sil-febe: [ -2  17  -3  15   5 -17 -23 -40  18  -2  42 -29  -9  -6 -35  16 -59  18
  41 -38  11 -29  15   3  32  13  12]
sil-febe: [ 15 -16 -28   4  43  -6  -5  47 -32  -8 -65  31  47  -6  27  34  16  -4
  27  10  34 -19  50  -1 -49  33  14]
sog-tetib: [ 24  40 -21 -33  49  -3  11  30  -3 -26 -52  -8  50  10  31   8 -36  17
   2  74  17  15  16   4  11  43  19]
sog-tetib: [-35 -17 -11 -35 -13  74 -13  30  19   9  -4 -13   2  13  28   1   8 -41
 -25  54  22  54  23  -7 -18  22 -23]
foluf-gef: [  2  -6   5  24 -16 -18 -29 -12  20   0   2   2 -44   2 -34 -12   6  12
  18  -1  -1  -8  -9   0   8 -16   4]
sil-febe: [  4   4 -12   8  20   0  26  -4 -50 -25 -23  33  38 -37  53  40  22   7
  -4 -11 -21 -35 -33   4 -16  23   1]
sog-tetib: [ 63 -16  -7 -32  36 -21 -32 105  34  24 -17  -7   9  11 -25  12   6  21
   6  36  46  49  34 -30  -1  71  16]
rugo-busod: [ 29  45  60 -13  16  27  22  22 -10 -58  38 -36  -1  25 -27  48 -48  13
 -40 -37  -6 -30  26  33  38 -20  24]
sog-tetib: [ -4   0  -7  61   6  -2 -28  -7  11 -26  -6 -27 -63  16 -12   7 -26 -19
  52 -13  10 -31  32  25 -12 -20  49]
rugo-busod: [-19  26  42 -32  -7 -43  -5 -49   7  21   9  50  32  13 -70 -23 -19  36
  -3   8  -3 -18   7  -3 -14 -30 -13]
rugo-busod: [-15   4  14 -12  -8  11   8 -25  -4  -9  -8  28  27   2  10  -1  10  -9
 -16   3 -15  -7  -4  10 -22 -14  -3]
sil-febe: [-28   0  13  32  15   2  41  10 -61   3   8  22 -22 -15  30  20  15 -21
   2 -15 -20 -31 -17   7 -56 -14  28]
foluf-gef: [-19 -23  20  10 -61  53 -71 -10  60 -25  -2 -13 -79  24 -53 -13  26  -8
 -17  24  11  21  10  11  32 -42 -35]
kuf-zopal: [ 15 -12 -18  -8   3  -3  -8  14   4   0 -31   8  20  -2   9  -3  19   5
  -1  11  10  10   6  -6   4  11 -14]
rugo-busod: [-33  19  15 -19 -17  15   8 -45  -4   8  51  -8   2 -14 -15   7 -30  12
 -13 -12 -11  -7 -23  -5  28  -2 -27]
rugo-busod: [-16 -16  -7 -11 -37   4  -5 -25  54  48  46 -40 -24  22 -14 -62 -10 -27
  -4  -3  -4  55  -5 -14  17 -17 -11]
rugo-busod: [-35  35   8   3   5   3  17 -29  -7   3  37  -2 -34 -19  22  -1 -30   1
   6  47 -32   4 -64  -2  -7  23  27]
foluf-gef: [ 34   0   4   4   4   8 -28  25  15 -41 -41  -8  -1  21 -22  14   4  12
  -2   1  21 -11  41  17  23 -14  -1]
sil-febe: [-12   6 -15  30  -2 -26  22 -10 -20  16  -4 -18 -45  -1   4 -34  -2   2
  15  11  -9  -2 -23  -4  11 -29   3]
rugo-busod: [  7  49  57 -45   2 -15   9 -35  47  -2  53   6  30  28 -32 -17 -51   6
 -23  16 -31  17 -15  13  -8   4  42]
foluf-gef: [  0 -21  -1 -12 -17  -3 -12 -28  32  27  49  18  23 -26  16   2  13 -12
   2 -28 -25  18 -43 -16 -19  43   6]
kuf-zopal: [ 18   8  -7  13  -1   0  22  -7 -20 -30 -18 -19   5   0  15   1   3   7
 -14 -26 -10 -20  -3  14  38 -29 -12]
sil-febe: [ 59 -21   6   5   6 -46 -39  14  47  10  21   6  15  -1 -38  10   3  18
  26 -53   7  -2  12  -9   2  34  27]
sil-febe: [-43  25  -1  -7   8  39   7 -23 -23 -19   2 -14   7   3   7  22 -42  -8
   4  16  14 -20  27  13   3  -6  -9]
rugo-busod: [ 12 -13 -13  31   8  40  23  49 -60 -46 -37 -30 -22  -4  30  41  24  -8
 -20 -35  16 -33  29  17  29 -30 -22]
kuf-zopal: [ -7  24 -30  21  28 -26   7 -26   3  -1 -18 -16   2   6  24 -19 -44  -8
  48  28   0  -7   6  10 -13  10  43]
kuf-zopal: [  9 -12 -27   5  -8  -2 -17 -17   1 -15 -39  -4  21  -1  -4  -3   9  12
   9 -15  18 -14  24   3  33 -15 -35]
sil-febe: [  1  18  -6 -20  -4  20  29  15  -9 -29 -78  -7   7  37  26 -46  21  -8
 -44  73  -3  28   9  18  19 -55 -23]
rugo-busod: [  9  -2  11 -32   0 -13  -6 -26  40   3 -26  57  70  15  20 -25  22 -20
  -8  26 -25  21  -4   9 -63  12  28]
sil-febe: [ 10 -20   0   4 -13 -13  -1   5   5  14   3  22  -7 -17  11  -9  40   1
  -9  -4 -20  12 -40 -12 -11   9  -3]
kuf-zopal: [-25 -18 -13  -1 -12  36 -54 -13  24 -17 -34  18   6   7 -12  17   4 -12
  21  22  31  -5  46   8 -18   5 -17]
foluf-gef: [-13  47  55 -45  19  75  23  20   8 -35  80 -27  13   5  28  62 -59 -25
 -46  16 -22  15 -12  19 -11  51  44]
kuf-zopal: [-38  -5   3   7 -22   6   8 -42 -36  -8 -40  30  13   7 -18 -12  21   3
  -9 -14   7 -36  27  12  -4 -70 -47]
kuf-zopal: [-15  12  32  13  -6  32 -21  -9  18 -28  32 -10 -33  13 -20  27 -27 -16
   4  -9  -3 -16  16  22 -11  -7  30]
foluf-gef: [-39  16 -20   8 -14   8  26 -20 -37  10   6 -17 -46 -29  22 -16   1  18
 -11  41 -15   5 -65 -16  43  -9 -40]
sog-tetib: [-31 -20 -25 -11 -10  53 -14   3  17   9  -1 -17   5   5  31   1  -1 -41
   3  20  19  31  25  -3 -16  18 -13]
kuf-zopal: [ -6  24 -15 -10  -8 -16   0 -47   6 -13 -28   3  16  -1  -2 -27 -12  26
   0  32  -8  -4 -21   3  39 -17 -25]
sog-tetib: [  8  21 -12 -17  -7 -37   7 -98  15 -15  -6  34  85 -22  20 -13 -11  22
   7 -25 -40 -27 -41   9  17   5  -8]
foluf-gef: [  5  -7 -12  18 -11 -22 -11  -4   4   6 -15   3 -33  -9  -8 -21  20  16
   9  16  -5   4 -29  -9  17  -9 -10]
sog-tetib: [  6  -1 -18  -6  28   3   3   6 -22  -3   3  -5  50 -14  12  42 -26   3
  21 -38  24 -26  38  -2  -2  34  -1]
foluf-gef: [  6  10   9 -17  17  28 -22  39  28 -11   3 -22  -8  24 -11  16 -31 -11
   4  35  26  23  40   5  -8  28  25]
foluf-gef: [-24 -48 -34   4 -17 -13 -28  -3  22  55 -34  14   8  22 -24 -49  25 -26
  33   1  41  25  62 -17 -40 -24 -25]
foluf-gef: [ 15   1   4   3  -3   3 -15 -26   4 -28  12   1  27 -14  -7  34 -10  14
   4 -49  -3 -33   5  10  24   8  -8]
rugo-busod: [-18 -45  12   7 -43  49 -48 -23  52  -1  31   3  -8  13 -12   8  21 -48
   1 -48   3   9  33  12 -30 -10  -2]
sog-tetib: [ 36 -13  27 -31  -8  -3 -43  18  51  -1  18  22  23   3 -38  18  13  16
 -13 -11   5  18   5  -8  -1  35   2]
sil-febe: [-19   0  -2 -25  -9  31  54  45 -34  19 -23 -19 -18  19  31 -41  31 -20
 -58  53  -2  49 -11 -10   7 -38 -36]
kuf-zopal: [ -8 -37  29  -9 -36  47   5  29 -21  13  63  -7 -23 -23 -14  38  40  -6
 -50 -70  -2   2 -14 -16  20  -5 -50]
sog-tetib: [ -7   5  -1  48  23 -37   4   0 -45  -5 -20  16 -28  -7 -18  16  -8  14
  43 -19  10 -55  18   8 -25 -21  25]
kuf-zopal: [ -1 -18  11  -9   0   9  26  33 -44  -9 -66  49  28  11  16  -5  64  -9
 -38  12   1  -6  20   7 -41 -43 -24]
foluf-gef: [ 29   9 -12  15  25 -67  45   7 -33  21 -11  22  10 -25  33 -20  21  20
   7   2 -34  -6 -61 -14 -13  13  26]
sog-tetib: [ 33  13  22   6 -30 -21 -26 -33  72 -22  10 -11 -35  21 -21 -44   4   7
 -10  17 -39  23 -45  15  32 -21  26]
rugo-busod: [-41 -26  30 -22 -43  62 -15 -62  -4 -31  -5  60  69  -1   3  34  38 -30
 -37 -57 -12 -36  31  26 -39 -39 -45]
kuf-zopal: [-30  41   2 -11 -13 -21  23 -69  -7   1   5   3   0  -6  -5 -37 -27  27
  -7  36 -28  -6 -50   1  35 -28 -20]
sog-tetib: [  5  15  -6  -7  -3  29   4 -31  19 -30  21 -37  26   5  24  13 -36 -14
  -6 -26  -9  -4   7  19  33   6   5]
sil-febe: [-25  12  24  22   8  12 -27 -46  -2 -32  25  29  10 -11 -11  55 -32  -7
  35 -36  -6 -59  18  25 -43  13  39]
[ 28  41  18 -18  12 -49  35  -9   3  -1  -5   5  10   7  -2 -37 -10  31
 -21  36 -35  12 -50   0  21 -10  19]	kuf-zopal
[-53  37 -10   2   8  34   5 -41 -21 -19   4 -34  -7   8  -3  11 -68  -2
  19  22  21 -25  34  16  24 -17 -12]	sil-febe
[ 81   0  20 -10  11 -39  -9  27  39 -20  -5  -6  33  22 -27  -2   5  20
 -12 -42  -4   2  18   9  23   2  26]	sil-febe
[ -9   3  13  10 -14 -35  13 -35  -9  31  50 -13 -12  -5 -44 -16 -21  19
   9 -58  -4 -21  -4 -10  25 -30 -15]	kuf-zopal
[  3  20  -5   1  18 -12  21 -16 -27  -8  18  -4  20 -25  17  25 -24  18
   7 -20 -11 -26 -22  -1  17  22   4]	foluf-gef
[ 52  15  21 -12 -16 -49 -34 -38  73 -18  -1  22  14   8 -31 -30   7  32
  -3  10 -36  11 -45   7  24   6  24]	sog-tetib
[-13  32   5 -21  23  12  50  16 -29   8  31 -12   1 -17  48   8 -20  -4
 -24  40 -26  21 -53  -9  -4  36  18]	foluf-gef
[ 17 -11  15  26 -10 -34  -3   2   2  -1 -27  21 -24  17 -26 -27  33   3
   2 -12  -9 -13   4   9 -16 -48  11]	foluf-gef
[-22 -24   0  13  11   3 -49   2  15  25  34  19  -2 -11 -31  42 -21 -12
  55 -30  33 -20  46  -9 -55  46  25]	sil-febe
[ 38  20  22  40  -1 -64  14  -9  -2 -11   7 -10 -52   6 -33 -26  -1  32
   7 -23 -30 -25 -38  10  32 -42  30]	sog-tetib
[ -5  18   5  21   2 -13  39   4 -35  -2  -2 -19 -40   4   5 -20  -1   6
 -12   6 -15  -9 -23   5  18 -40   2]	sog-tetib
[ 37  22 -41   7  15 -30  33 -36   8 -10   9 -57  37  -5  42 -21 -43   6
  15 -37 -18  -2 -18   6  63   9  12]	sog-tetib
[-19   3  -8  34   1 -46 -14   8  -1  43   8 -12 -84   2 -47 -37 -14  21
  42  35  16   6 -12 -21   2 -13   9]	rugo-busod
[-19 -35 -25  -2 -23   6 -30 -32  19  26   1   8  25  -5 -12  -9  10 -12
  21 -32  21   2  30 -11  -5  -1 -34]	foluf-gef
[ 12 -23 -23  31   7 -42 -28  20  20  24 -46   8 -32  20 -22 -39  17  -5
  45  24  24  10  31  -5 -30 -13  23]	sil-febe
[ 26  -7 -13   0  30 -20  17  34 -28  19  27 -15  23 -24   7  34 -14  15
  13 -48  15 -12   8 -19  10  43   3]	sil-febe
[-12   3 -18  -3  -6 -46  13 -40  -6  44  19  -2  10 -14 -20 -35 -15  25
  18 -14   0  -1 -19 -23  24  -7 -27]	kuf-zopal
[  6  19  15   6  -6 -13  -4 -25  21  -2  42 -36 -20  12 -35  -7 -44  11
   9 -29  -2  -9   6   7  37 -15  11]	sil-febe
[-10 -17  47  -8 -13   4  23  28 -27  26  34  27 -13   2 -26   7  34  -7
 -37 -34  -9  -2  -1  -7 -35 -27  -8]	kuf-zopal
[-23  -6   2 -49  14  28  28  58 -46  30 -17  25  28  -8  14  12  26   3
 -41  48  23  30   7 -27 -22  20 -43]	sog-tetib
[-18  25   9 -14 -10  23 -30 -36  19 -54 -71  35  16  22  -6  -8   3   8
  -9  74  -1 -10  13  29  -3 -30 -10]	kuf-zopal
[-35   6 -17  26 -23  52 -19 -54  -6 -47   0 -33 -19  -6   9  26 -27 -10
  12 -25   6 -37  17  25  43 -27 -27]	kuf-zopal
[-40  19  37 -21 -16  58   2 -30  -1 -28  29  10  10   5   3  29 -18 -19
 -31   4 -14 -11   2  21 -14 -11  -4]	sil-febe
[ 52 -10 -30 -15  29 -80   7  30  11  42 -45  20  48   4  -5 -44  17  27
  21  16  14  25   5 -26  -8  23   8]	kuf-zopal
[  1   7 -23  -7  27  -2  19  34 -26   5 -43 -12  14  14  13  -9 -10   0
   5  34  28   9  36  -3  -1  -2  -5]	foluf-gef

tepe_lof: [ 32  47 -31  -4  20  -6  10 -24 -18 -23   5  -8  22 -14  57  -3  20   6
  62  -6   6  -5 -72 -23   1  -9  38]
kek_saf: [ -1 -25   8  -8 -22 -11 -32  22 -34   7 -23  -6 -13   0  -3 -16  -4   2
   0 -10  -7   4  -2  -3  27  11   6]
ropub_guba: [ 18  28  36  10  -6  35  15 -15  14  -9  16  34 -13   1 -15 -13 -22 -20
  14 -11  24  32   4  28 -31  21 -17]
vuk_kasa: [-21  19 -53 -31  20 -23 -23  41 -30 -44 -21  47  17  51  30   9  39  22
 -30 -10  24  54 -31 -62  40 -25  28]
vuk_kasa: [-18  -9  -6 -11  16 -30 -13  35 -59 -15  28  25  15 -23 -27   8 -31  11
 -15  11 -14  37  20 -25  12  12 -34]
kek_saf: [ 46 -40  26 -24 -36   6 -23  17   8  31 -28 -31 -38  37  -3 -28  -1  -6
 -18 -44   7 -22  34  18   4  -7  14]
ropub_guba: [ 25  -1 -22 -47   1  12  -1  -2  16  -5 -28  -8   0  14  -1  19  31  -5
   3 -22 -13 -35   9 -39 -15 -45  23]
tepe_lof: [ 15  14 -17   0 -23 -32 -29  17   7   8 -23   2   4 -12  46  19  26  -6
  11  14 -33 -12 -23 -38   0  -4  33]
kek_saf: [  0 -14  -5 -26   9  -7  -9  27 -24   5  16  14  14  12 -34  26  -2   0
 -25   3 -25  18  42 -21   3  -5 -24]
lozap_gemov: [-19  -1 -14  29   1 -24  13  12  19   5   6   8   3  -6  19   9   4  13
 -11  29  -4  -9 -21   4   1 -17  -1]
vuk_kasa: [-41 -29 -22   5  -7   5  -4  -4 -28   0 -43 -18   6 -19  -9   1  24  15
  35  19 -21 -38 -54   1  44 -25  15]
kek_saf: [-14  -8  11 -11 -15   3 -18   3  20  -2 -21   7 -15  -5 -14   3  -3 -13
 -27  -6  -2  -2  36 -15 -14   7   0]
vuk_kasa: [-20 -30   4  11   2 -33  -9 -20  19 -13 -17 -63 -39 -22  34 -66 -35  21
 -39 -33  60 -33  16   9   7  18  22]
ropub_guba: [ -7  26  16   3   0  30   6 -11 -17 -28  -3  40  -4 -13 -14 -12 -13 -10
  31  -5  20  33 -27   7  -8  13  -8]
vuk_kasa: [ 22  -1  10   6   4 -12 -23 -17 -47  13  19 -51  10 -11  21 -24 -13   0
  28 -13  -4   9  -5  15  29  55   9]
ropub_guba: [ 75  13 -20 -12  12 -32  11  11 -24  15  35 -29  14   4  47   0   1  14
  36 -13 -13 -18 -29  -7  -4 -22  17]
kek_saf: [  5 -53  32 -32 -51 -12 -55   8   9  20 -58 -43 -47 -31 -17 -23 -19 -19
 -29 -33 -17 -47  66 -21 -10  15  15]
tepe_lof: [ 10 -32  -1 -58 -11  15 -28  30 -36  -7 -33  10 -12  30 -40  -2   8  -1
 -17 -38  -3   8  33 -28  18 -21   0]
lozap_gemov: [ 29   1  12  61  13 -21  46 -10  52  27  52 -35 -17  43  55 -43 -19  26
 -28  -4  60  -3 -14  78  -3   4   0]
ropub_guba: [  1  46  43  35  -2  37  -1 -19 -24 -11  31  43   7  -1  -8 -16 -23 -24
  35   6  20  78 -20  42  -1  73 -21]
ropub_guba: [  8  -6  -3   0  17   4  33  16   1   7  34  20  10  17 -28  18  -8  10
 -10  10  -5   5  12  15 -11 -31 -32]
vuk_kasa: [ 12  -7  -2  27   4 -72 -10  24  27   0  26 -28 -29  17  71 -49 -34  28
 -73 -20  60  16  23   5   1  22  15]
tepe_lof: [ 46   4  21  -3  -2  -8   7   3   4  15  33  -9  -7  -3   2  -6 -26  -7
  -1 -14  -1   1  29  12 -29   9 -13]
ropub_guba: [ 16 -10   4  -5  19 -10  31  12 -30   8  49   6  15 -37 -41  20 -37   7
  17  16 -30 -12  18   6 -25 -21 -47]
kek_saf: [ 11  -1 -18   0  -1 -22  -2  18 -15   1  -1   2   5   2  23   2   9  13
  11   5  -8  -5 -30 -11  13 -20  11]
tepe_lof: [ 42   5  -1  -4 -23 -37  -7  26  35  19   2   6 -13 -11  33  17  -1  -7
 -15   4 -24 -23  17 -26 -39 -23  11]
tepe_lof: [  7   1 -13  21   3 -13  11  -2  -1  30  21 -18  27 -10  10  32  16   2
  24  37 -46 -23 -18  10   6  -5  -3]
ropub_guba: [-12  14  28  27   8  27  17 -15  21   9  32  18   6  19 -25   5 -11 -13
 -16  12  11  36  26  41 -11  34 -30]
kek_saf: [ 22  15 -24 -26  51 -14  21 -24 -37  -3  58 -39  46 -40 -13  31 -14   4
  26   6 -36 -18  24 -28 -17   3 -19]
lozap_gemov: [ -2   8 -36 -55  13  -7 -34  44 -85 -36 -16  46  26  18 -14  20  22   9
  15 -12 -17  50 -24 -65  40 -17   6]
tepe_lof: [  -7  -50   -3  -68   -1   74   11   29  -38   13  -29   38   15   59
 -122   51   38   -7    5   -9  -48   -6   34   -1   23  -70  -39]
vuk_kasa: [ 35  40  -2 -14  23  14   8 -20  -4  -7  33   1  23  11  10  13   5 -13
  18 -11   0  25   8  -9 -18  19   2]
lozap_gemov: [ -2 -21   6  10 -44 -34 -31  59   8   6 -35  38 -36  19  23 -16  -1   8
 -36   0   9  16 -10  -9  12 -17  11]
ropub_guba: [-17 -17 -14  -8  -6 -24 -14  12 -29 -15 -24  -5  -7 -40   4 -10 -10  12
  14   2  -7 -22 -23 -26  12 -15   8]
ropub_guba: [ 23 -32  13 -28 -21  -2 -20  44   3  43   6  12   4  34 -46  45  11 -15
 -41   6 -56   2  74 -10  -8 -12 -27]
lozap_gemov: [-22 -12 -19  46 -14 -56   6  50  -4   7   4  32  -5 -14  34   2  -6  30
  -8  44  -8   0 -54   5  18 -32  -5]
vuk_kasa: [-24  15  -9  38  44   9  33 -54  19   3  40 -52  25  14  19 -12   4  12
  -4  10  31   0  -6  43  17  36   0]
vuk_kasa: [-27  21  -4   4  26  20  34   5  37 -14  31  56  16  28 -35  35   3  -3
 -43  20  10  36  33   0 -28 -16 -35]
tepe_lof: [-15 -13  11  34   9  15  16 -30  16  36  23 -42  16   7 -14   9   6  -3
   1  24 -17 -16  14  49  14  27 -14]
lozap_gemov: [-10  37 -20 -17  24   6  10   1  -1 -22  20  44  34 -12 -17  49  12 -11
   2  22 -26  24  10 -43 -25  -9 -15]
kek_saf: [-61 -24 -12  24   8 -35 -12  -1 -25  -7  -4 -24   6 -50  -1  -9 -20  17
 -10  28  -7 -13  -5  -6  27  21  -8]
lozap_gemov: [  3 -35  19  41  14   0  41   0   0  30  44 -30  -9  26 -14 -31 -30  26
 -13   3  29  -7   1  81  18  -2 -33]
lozap_gemov: [ -6   1  -5   1   6   5   6 -13  28  -3  -7 -12  -6  19  12  -8  10   3
 -18  -9  22  -7   5   4  -1  -3  13]
kek_saf: [ 58  43 -17 -16  20  17  16   0  28 -10  17  16   4  96  50 -11  37   5
 -14 -42  54  42 -18   5   0 -15  32]
lozap_gemov: [ 11 -13  34  25 -43 -16 -17  17  13  34  -4   5 -18 -39  -3   8 -21 -19
   7  25 -40 -17  14  14 -23  15 -13]
ropub_guba: [ 49  10  21 -53 -42  29 -29   3  23 -12 -58  23 -38   2  -1  -7  11 -32
  14 -49   2 -15  15 -38 -40 -21  31]
kek_saf: [-33  -5   8  22  13  16  20  -2   6   2  20  17   7  15 -31   6  -7   4
 -19  19   9  22  11  30   7   8 -29]
vuk_kasa: [-14  -5 -25   6 -18 -23   0  44  40  -5 -32  43 -17  40  30   8  30  17
 -41   9  15   1 -24 -19   5 -54  20]
tepe_lof: [  3  27  23  -3 -18  36   8   0  36 -17 -16  62 -18   7 -18   6  -1 -23
   0  -5  15  24   4  -1 -39  -9  -7]
tepe_lof: [-41   1 -35  33  13 -10  60 -12  99  -6 -11   9  -7  -7  21  22  22  21
 -29  38  15 -64 -25   1 -36 -80   8]
tepe_lof: [ 76  10  18 -27  31  42  43 -16 -44  18  67 -11  25  16 -46  11 -19  -6
  56 -22 -16   5  12  37 -19  -9 -38]
kek_saf: [ 39  17  -7 -26  26   5   1 -23  -7  -5  23 -35  11  24  20 -12   3   0
   1 -36  21   8  18  -6  -1  17  15]
lozap_gemov: [ 22  18  -8  26  31  -7  34 -25  -2  -2  42 -32   9   7  37 -27 -12  20
  21  -7  35  -1 -35  36   6   6   5]
vuk_kasa: [ 10 -34  38  32 -50  16  -9  -7  25  49 -30 -31 -29  -3  -4 -15   3 -14
  19   8 -21 -42  -6  55   6   9   6]
lozap_gemov: [ 68  47  32  29 -16 -28   9  16  -3  -7  44  38 -22 -27  52 -33 -50  -6
  31 -10  28  37 -33  18 -45  21  -5]
[-63 -22  -6  15  13   4  14 -16  34 -23 -21 -11 -20   7  -7 -29  -7  19
 -47  -5  53 -10   9  14  11  -6   1]	tepe_lof
[-19 -16   4  -8 -14   9 -17  -7   6  16 -22 -13   5 -19 -25  25  13 -15
   0  15 -40 -25  24 -12  -1   5  -2]	lozap_gemov
[-49  -5  -1   8  -4  30   4   9  30 -13 -29  43  -9  50 -22   3  25   2
 -40   5  30  29   0  11  17 -12  -3]	ropub_guba
[ 47 -20  26  -1 -32 -17 -33  21 -71  13  -7 -22 -23 -17  17 -48 -30   4
  49 -27   0   5 -35  21  30  25   9]	lozap_gemov
[ 91   5 -15 -42  -7 -11  24  15  21  28  15  -8   6  -8   9  42  15  -7
  32  -8 -55 -64   8 -31 -56 -75   7]	kek_saf
[-86 -16   3  21  11   9   7 -28   6 -26 -18  -2  -4 -54 -37  -8 -22   3
 -13  23  13 -13   8   3   3  16 -19]	ropub_guba
[ 11   3  14  26   6  23  42 -32  44  15  17 -19  -7   3   0  -8  -5  -1
  12   3  16 -30  -6  46 -23 -12  -6]	kek_saf
[ -2  17   5  13  15  18  -4 -18  -2  22  32 -12  34  30  -8  27  19 -15
  -5  17 -21  33  25  18  14  48 -10]	ropub_guba
[-14   6   9 -11  -2  31  -6 -18  13 -21 -27   8 -15  18  -7 -20   6  -8
  -8 -25  36  13   3   2   3  10  12]	tepe_lof
[  0   2  -5  42  12 -41  17 -15  27  17  34 -43   3 -25  43 -11 -18  14
 -11  20   6 -26  -2  20  -9  15   2]	tepe_lof
[-31   1   4  31  -5 -43  -5  31 -11 -12  17  36  -5 -41   7  -2 -36  10
 -20  31   0  25  -6  -8  -7  11 -23]	tepe_lof
[-15  -8 -12  29  39 -17  47 -30  24  -5  38 -45   0 -12  16 -26 -25  29
 -16   2  41 -30  -3  33  -5  -9  -9]	tepe_lof
[-36  31   7  36  -4  19 -10 -21 -30 -29 -17  25   3 -16  20 -28   1  -2
  46  12  27  42 -73  19  32  43  14]	kek_saf
[-15   5  -7 -13 -16  24 -29   1 -21  -2 -38  16  13  14  -8  19  38 -14
  24   7 -26  14 -23 -17  29   9  18]	tepe_lof
[ 23  31 -27 -16  17  -8 -10  21 -22 -20   8  26  16  59  39  -2  28  11
  -7 -19  27  53 -28 -22  26  -2  24]	kek_saf
[-23   1 -14  38  15 -21  24   9 -11 -17  15  11  -3   1  26 -28 -14  32
   2  13  40  13 -55  26  23 -12  -3]	ropub_guba
[ 16  26  12  39   5  -7  28 -26  63  26  40 -14   8 -11  24  19  -5 -12
  -8  27 -10 -15  19  25 -43  16  -8]	lozap_gemov
[ 26  -2  -4 -17 -14 -13 -17   7 -20   3 -14 -11  -3 -22  14   0   1  -3
  28  -8 -21 -20 -15 -21  -2  -8  16]	kek_saf
[-27 -23  27  20 -37  -1 -12 -31  58   7 -50 -36 -44 -54   8 -28 -18 -14
 -10  -2   9 -62  17   9 -28  11  18]	kek_saf
[ 14  18  10 -44 -24   7 -37  -7  26 -16 -39  13 -15 -29  -2  15   4 -35
  -8 -22 -17 -10  45 -61 -45   9  21]	kek_saf
[-62  12  23  25 -10  43  -7 -15   5 -20 -24  46  -4   3 -33  -4   3 -16
  -1  17  18  45 -10  21  14  36 -13]	tepe_lof
[-36  15 -29  47  50 -22  52  -7  25   1  63   2  36  10  10  23  -1  27
 -28  47  10  12  -9  24   2  -8 -28]	vuk_kasa
